Each row of numbers belongs to one of the elements below and depends on some of the facts about them. Some rows are named. Which element is each other row?

Named rows:
fafik: [ 18  -9  27  18   0   8  -6   4  -7   6  35  -3   9 -21   4 -31  -5  16
   8 -18  11 -10  16  -8   2  28]
tifles: [  9  -1  16  18  -3   2   2  -1   4   8   5  -4 -11 -24   6  -9   8 -10
   7  -2   7 -16  22   1  26  41]
nepokis: [  2   0  29  24   2  24  12   6   5   5   9  12  18 -36  18  -8   9   4
   0 -18  -3  -8   0   0  23  21]
grovenos: [ 10  20  13  35  -5   7 -10  13  -1   3  15  10   1 -11  26 -32   3   3
   2  -4   1  -8   1  11   6  14]
skebru: [  9  21  11  30  -5   5 -11  13  -2   2  16  12   2  -8  22 -29   1   1
  -1   0   4  -4   1  11  11  13]
veme: [ -3  17   9   9  -3  21  -9   1  11   5  16   2   0 -25  13 -14  -5  11
 -16  -4   2   6   5 -12  14  13]
ploplasor: [  6   4  25   7  -9   9 -18  -2  11   7  15  -9 -11 -12  13 -16   4   5
   5   2   7   5  23  -2  14  43]
zofan: [  9  19  22  17  -7  29 -16  -4  11 -11  23  -8  -3  -3   7 -20  -7  17
   2   3  18  -3  34   6  24  28]
brolol: [  7  -1  12  10  -6  13 -19  10  -5   1  42  -1   4 -16   9 -28  -8   4
  -9  -4   3   2  25  -1   9  30]
zoder: [  1  13  32  19   0  20  -3   6  14   5  13  -3  11 -35  10 -18  -6  13
   9 -15   7 -17   4 -18  20  20]
zuke: [ 14  14  31  28  -2   2 -15  16   4   4  10   4   4 -14  13 -30  -6  10
  19  -3  16 -20  -1  -1  10  19]
tulesuk: [ 17  18  33  25  -5   7 -20  14   5   8  16  -2   3 -11  18 -34  -4  17
  15  -5  15 -11  -1  -2   6  20]
drakar: [ 12  19  12  23  -8   3 -15  15  -3   7  17  12  -8  -7  15 -22   1   8
  -8   0   9   2  -2   3  22  24]
tramaski: [  6  -6  27   8  -7  11   0   0  10   5   9  -6   3 -14  19 -19   9  -4
  15  -1   1   1  17   7   1  28]
ripidram: [  0   5  41  22  -4  20  10  11  10   6  11   5  18 -35  14 -20   3  13
  15 -24  -1 -13   1  -9  27  23]
damis: [  7  18  24  23  -9   9 -21  16   3   4  21   8  -1  -6  22 -29  -1   9
   2   5   7   1  -1   9  16  23]
zeflesel: [  2  17  24  30  -4  20 -23  -4   0  11  13   0 -16 -12  -1 -36  -4  13
   8 -17   5   4  28 -14   0  16]
brugo: [  6   4  30  24  -4  20 -20  -2  -6  14  13   4 -10 -11  -1 -29   1  15
  11 -18   6   7  22  -6  15  27]
mudrino: [  2   2  19   7 -12   7  -1   1   9   5  13  -4  -3 -14  17 -19   6  -4
   6  -2  -1   3  22   1   4  27]

Facts:
skebru: η 866; ω kegras
fledril: η 866; ω klaplenur, klilus
skegrol: η 866; ω gebre
nufom: η 515; ω skitro
bodrun: η 866; ω gresan, skitro
magru: η 973; ω bebrok, skitro
gaplos: η 973; ω tulesuk, trasetrin, truskostol
bruskol: η 515; ω tramaski
kufol: η 515
nuni: η 766; ω brolafi
vipur: η 866; ω nepokis
gunak: η 973; ω mudrino
mupugon: η 515; ω klaplenur
grofadan: η 973; ω fafik
stoflin: η 866; ω ripidram
bebrok: η 244
drakar: η 866; ω bremegrim, klaplenur, nepokis
keguk: η 515; ω mupugon, fufle, brugo
brosizem: η 515; ω truskostol
varon: η 301; ω ripidram, nepokis
rebrim: η 973; ω nepokis, megro, fluskil
kalak: η 301; ω fafik
raplo: η 515; ω klumel, zopa, skitro, fupobuk
klikal: η 766; ω droskin, raplo
fufle: η 244; ω fafik
sesom: η 973; ω bremegrim
kegras: η 244; ω nepokis, magri
griru: η 766; ω klazur
mukir: η 244; ω truskostol
rabri: η 244; ω grider
gipuse: η 973
ploplasor: η 301; ω bremegrim, klumel
rofe: η 766; ω klaplenur, nepokis
veme: η 766; ω nepokis, nufom
lifle: η 973; ω ripidram, magri
setes: η 244; ω zoder, tulesuk, gruklu
taple: η 515; ω sagrak, tostir, nuni
fafik: η 973; ω ripidram, fupobuk
klogradrir: η 244; ω magru, tulesuk
dresal: η 244; ω gresan
rofi: η 866; ω mukir
goter: η 866; ω tifles
saren: η 515; ω klumel
tramaski: η 301; ω magri
zeflesel: η 244; ω grodredor
treski: η 515; ω brosizem, zopa
klaplenur: η 515; ω nepokis
plupogor: η 766; ω grovenos
mudrino: η 301; ω magri
bozikil: η 866; ω grider
brabupe: η 244; ω pligrodol, magri, stiklinon
raska: η 515; ω griru, flubrudrus, magri
klumel: η 766
brolafi: η 244; ω vipur
trubrifel: η 973; ω lozo
padok: η 301; ω ripidram, grider, magri
fupobuk: η 766
skugu: η 866; ω klazur, truskostol
klasom: η 766
buses: η 301; ω ripidram
nalik: η 301; ω gebre, magri, neke
kufenum: η 973; ω stiklinon
laplok: η 515; ω skebru
bruvon: η 244; ω tramaski
truskostol: η 766; ω ripidram
brilo: η 973; ω ripidram
tekezer: η 244; ω kegras
drazar: η 766
grovenos: η 866; ω kegras
klilus: η 766
sagrak: η 244
tifles: η 301
plizemum: η 515; ω klumel
flidor: η 515; ω kalak
stiklinon: η 301
nepokis: η 766
skesum: η 866
skitro: η 973
punek: η 973; ω skiskika
fluskil: η 301; ω grovenos, stiklinon
tatre: η 973; ω zoder
bustis: η 515; ω tramaski
trasi: η 515; ω neke
bremegrim: η 515
skiskika: η 973; ω klumel
gruklu: η 301; ω ripidram
gebre: η 244; ω ripidram, bremegrim, grider
gresan: η 515; ω bremegrim, magri
zuke: η 866
bikluk: η 973; ω tekezer
sapigrim: η 973; ω ripidram, droskin
siplal: η 866; ω sagrak, fafik, drazar, bruvon, truskostol
punir: η 244
ripidram: η 766
zoder: η 766
zopa: η 301; ω tramaski
tulesuk: η 866; ω brosizem, fupobuk
riskon: η 766
greklun: η 973; ω drakar, tafak, tifles
klazur: η 515
pligrodol: η 515
pizu: η 866; ω klasom, drazar
magri: η 515; ω nepokis
neke: η 515; ω fafik
brolol: η 973; ω gresan
ploze: η 515; ω gaplos, lifle
droska: η 301; ω grotrava, fluskil
grotrava: η 515; ω vipur, brugo
zofan: η 515; ω saren
trosek: η 244; ω rulos, damis, magru
bruzel: η 766; ω brugo
lozo: η 766; ω raplo
tafak: η 301
britris: η 301
damis: η 866; ω ploplasor, magri
rulos: η 973; ω brosizem
droskin: η 973; ω ripidram, stiklinon
trasetrin: η 301
brugo: η 244; ω bremegrim, fupobuk
dastil: η 515; ω bremegrim, skiskika
kosin: η 515; ω kegras
skaplin: η 766; ω gaplos, zuke
megro: η 766; ω mukir
grider: η 244; ω truskostol
stamel: η 301; ω fafik
flubrudrus: η 515
ferol: η 866; ω bremegrim, grider
fodrim: η 515; ω rebrim
grodredor: η 973; ω stiklinon, fupobuk
skistas: η 973; ω kalak, trasetrin
tostir: η 515; ω nepokis

Name these rows:
No name comes twice in this set of rows, the named rows included.
[  0   7  37  10  -5  20   5  14  10   6  12   2  17 -30   8 -20  -2  11
  14 -15   3  -7   3 -17  23  15] | truskostol
[ 16  14  16  27  -4  22  16  -4  -2  -4  15   6   3  -3   8 -12   2   6
  -1  -8   8  -5  23  11  27  23] | klaplenur
[ 11  21  12  31  -2   7 -20  13   5   2   7   1  -3 -19  11 -26  -9  -2
   9   4  17 -20  -2   5  15  16] | skesum
[ -9  23   8  18  -6  20  -2   3  11   4  17   6   0 -28  15 -13  -5   5
 -12  -8  -3   1   8 -14  14   6] | plupogor
[  0  17  20  12  -3  20 -10   3  13   8  17   1  -4 -27   8 -13  -6  20
  -8 -10   7   0   6 -21  22  19] | bruzel
[-11  12  22  11  -9  20   3  16  14   2  11   3  11 -31   5 -21  -8   1
   9  -5   3  -6   9 -14  22  11] | griru
[ 18  16  18  30  -3   5  -7  12  -5   7  15  11  -1  -8  22 -24   5   7
  -1  -4   8  -4  -5   8  14  20] | vipur
[  9  -1  31  28  -7   7   2  -7  11   6  12 -12  -1 -26  26 -22   8   3
  15 -15  -3 -13  26   3  -1  32] | stiklinon
[ 11  -7  25  15   0  20 -24   4  -4  -1  40  -3   9 -24   8 -27  -8   6
  -2  -6  11  -5  23   2  17  43] | skiskika
[ 11  11  28  26  -6  26  17   3   3 -12  15   4  15  -5  13 -18   4   8
  12 -10   3  -8  27  14  21  23] | magri
[  8   4  28  22  -4  16 -15   0  -7  16   9   4 -10 -10  -5 -35  -2  17
  13 -17  10   5  20 -15  10  18] | fufle
[ 13  -7  26  22   0  22  -4   2 -12  15   0  10   1 -10  -5 -33   3   3
  16 -14   9   5  12  -2   5  15] | sagrak
[  3  12  17  22 -10   2   0  -7  10   9  12  -8 -12 -19  23 -17   4  -3
   4  -6  -2  -6  27  -4  -4  27] | fluskil
[  2  -2  33  22  -7  17  -9  12  -9  11   8   8  -3 -12  -2 -39   1   7
  25 -18   6   3  26  -5  21  21] | grider
[  6  12  30  20 -12  21  14   8   4 -12  14  -1  15  -7   1 -25  -9   5
  23  -6  12 -13  27   3  24  16] | klazur

Now the same elements, written a new way:
Known rows:
tekezer: [ 20  -3  -8   2  22  13 -12   3  22  11  24  24  33  16  21  -9 -10 -11
 -11  -3  14  14   5  -3   1 -17]
kegras: [ 16   8   1  -2  14  16 -16   0   8   1  30  36  33  17  35   2  -2 -14
  -9  -4  22   1   1  18 -16   6]
skegrol: [ -1 -11  -6   4  -9  -3   8  -5 -15  24  11  10   6  14 -19   5   3  13
  11  10 -12   1  -6   8  -1  -4]
mupugon: [ -6   0   7   1  -8  -1   7   5 -10 -22  -1  -3 -14  -1   4   0 -25   0
 -16   4  10 -12  -8  13   5  -8]
keguk: [ -2  -9   8  -3  -4  -4   0   4  -9 -17  -1  -5  -8  -9   0  -3 -25  -1
 -12   0   6 -12  -9   7  10 -13]
brugo: [ 11  16  10 -13  15   0 -13  13  10  -4  -7  29  11  20   4  -8  -3 -15
  12  16 -11  12 -18 -10   3 -13]
fufle: [ 22   4  31  -3  10  -4   0   9   4 -16  13  30  17  -5   8 -17  -6  -4
   1 -11 -28  38  -9 -10   4   3]
megro: [ 14   9 -19  13   2 -10  -7 -18  -1   1   1 -12 -17 -11  15  11  15   1
   2   8   5  17  -4 -10  11   3]
dresal: [ 10  16  11   0  15  -2  -8  10  10   2   1  20  20  14  13  -1  -4 -14
   5   1  -5   8 -12 -14  -2  -7]
dastil: [ -3  -8   3 -16  -1  -4 -11   7 -12 -17  -8   2 -10  -2  -5  -6 -21  -5
  -2  14   9 -19 -15   8  14 -18]
droskin: [-24 -15  -1   4   7  13  13  33  25   3  -5  -8   3  -9  -1  -8  36   9
   3  -9   0  -8  13   1  -2   9]
taple: [ -5  -7   7   2  -4  -3   3   5  -8 -17   0  -9  -7  -6   2   0 -25   1
 -14   0  10 -13  -8   7   8 -11]
trasi: [ -2 -13  11  -2  -4  -5   0   3 -10 -17   1  -5  -5 -13   2  -3 -26   0
 -12  -3   5 -11  -8   5  10 -12]
rofe: [  9  19 -14   8  -2   0  -4 -17  -1 -14   3  -1 -28   1  23  15  16  10
  -5  15  11  18  -8  15  -7  22]
bebrok: [  6  17  12   9  17   0   0  11  16   2   0  12  18  17  13   2  -8  -7
  -1  -1  -7  12 -11 -16  -6  -8]
varon: [ -8   0   7   8   1  12   4 -10  12  -5   2  13 -18  -5 -22  -8   5 -14
   0   2  18  -5  10   1 -39  29]
damis: [ -1 -12   0  -7 -10  -3  -7 -11 -25  27  16  13  18  10  -7  13   8  12
  17   4 -10 -14  -8  14  -8   3]
tramaski: [  1   4  21 -12  -1  -3 -22 -31 -18  17  -3   0  19 -19  -2  15  -2 -17
  14 -27   6 -27  11 -11 -34  30]
grodredor: [-12   0  -5 -14  -2   9   7  18  14   2 -14 -14   7   3   5  -6  20  11
   1 -14 -11   1  22   3   9   0]

Name these rows:
No name comes twice in this set of rows, the named rows included.
[ -3 -13   2   0  -1  -2  -1   4  -5 -12   5  -7  -3  -8   2  -3 -26  -1
 -15  -1  13 -15  -5   7   9 -15] | laplok
[  8   4 -15  -4  16  -9 -19 -13  10   3 -17 -17 -21   1   9  11  12  16
   7  15  -1  17 -14  -6   3  -2] | klumel
[  3 -24  -8  -2   3   5  -8  -2   1  -8  16  -3   6  -8   8  -7 -27  -1
 -22  -1  22 -13   3  15  10 -19] | kosin
[  9 -24  26 -11  -7  -8   2   3 -17 -32  10   6  -7 -29  -2 -17 -24   7
 -12 -11 -13  11  -7  10  16  -3] | neke
[ -1   3  -7  22 -20 -10  17   2 -21 -15   8  -5  -6 -18  -2  -2 -19 -26
 -14   1  12 -18  -3 -14  28 -19] | brosizem
[-11  18  -7  -9 -15  15  16  13   5  -9  -4  -3   0  10  14  -1  19   3
  -5  -9  -1   0  26  18   2  14] | rebrim
[  1  -5  -9  13 -14  -4  15  -8 -18  23  14   6   7  15 -18   7   1   9
   8   6 -13   3  -1   4   3  -6] | rofi
[-14 -28   1  23   0   1  16  11  -3  23  18  12  -1   3 -27   1  21  15
  12  12  -7  -5 -14   5 -11   4] | stoflin
[  1  -2 -13  19 -17  -7  20  -7 -21  23  17   8   7  12 -21   6   4   2
   7   8 -11   1  -1  -3   9  -7] | skugu
[ -1  11  17  -2  -1  -6  -6 -27  -6  15 -13 -11   7 -11 -14   8 -11 -11
   7 -23  -1 -10  13 -20 -27  19] | zopa
[  8  11  15   3  19   2 -12   8   9   6   7  19  27   9  19   5  -1 -10
   4  -6  -1   1 -13  -9 -10  -1] | brabupe
[ -1  -8  -4   1  -8  -3   7  -6 -15  25   7   4   8  18 -18  10   0  17
  10   8 -15   1  -6   8  -2  -5] | bodrun
[ 11  19   6   6  10  -1  -3  11   7   0   5  25  18  11   9  -5   1 -24
   6   7  -3   7 -12 -17   4 -10] | rabri
[ -3 -14   8 -26  -3  -5 -26   2 -23 -13  -4  10   1 -11   5   0 -14 -10
   6  11  12 -36 -18  15   8 -10] | gresan
[  2  -5   8 -20 -13   6   9  14   3 -13  -3   2   7 -15   3 -17  20   9
   2 -20 -26  20  24   8  17  10] | grofadan

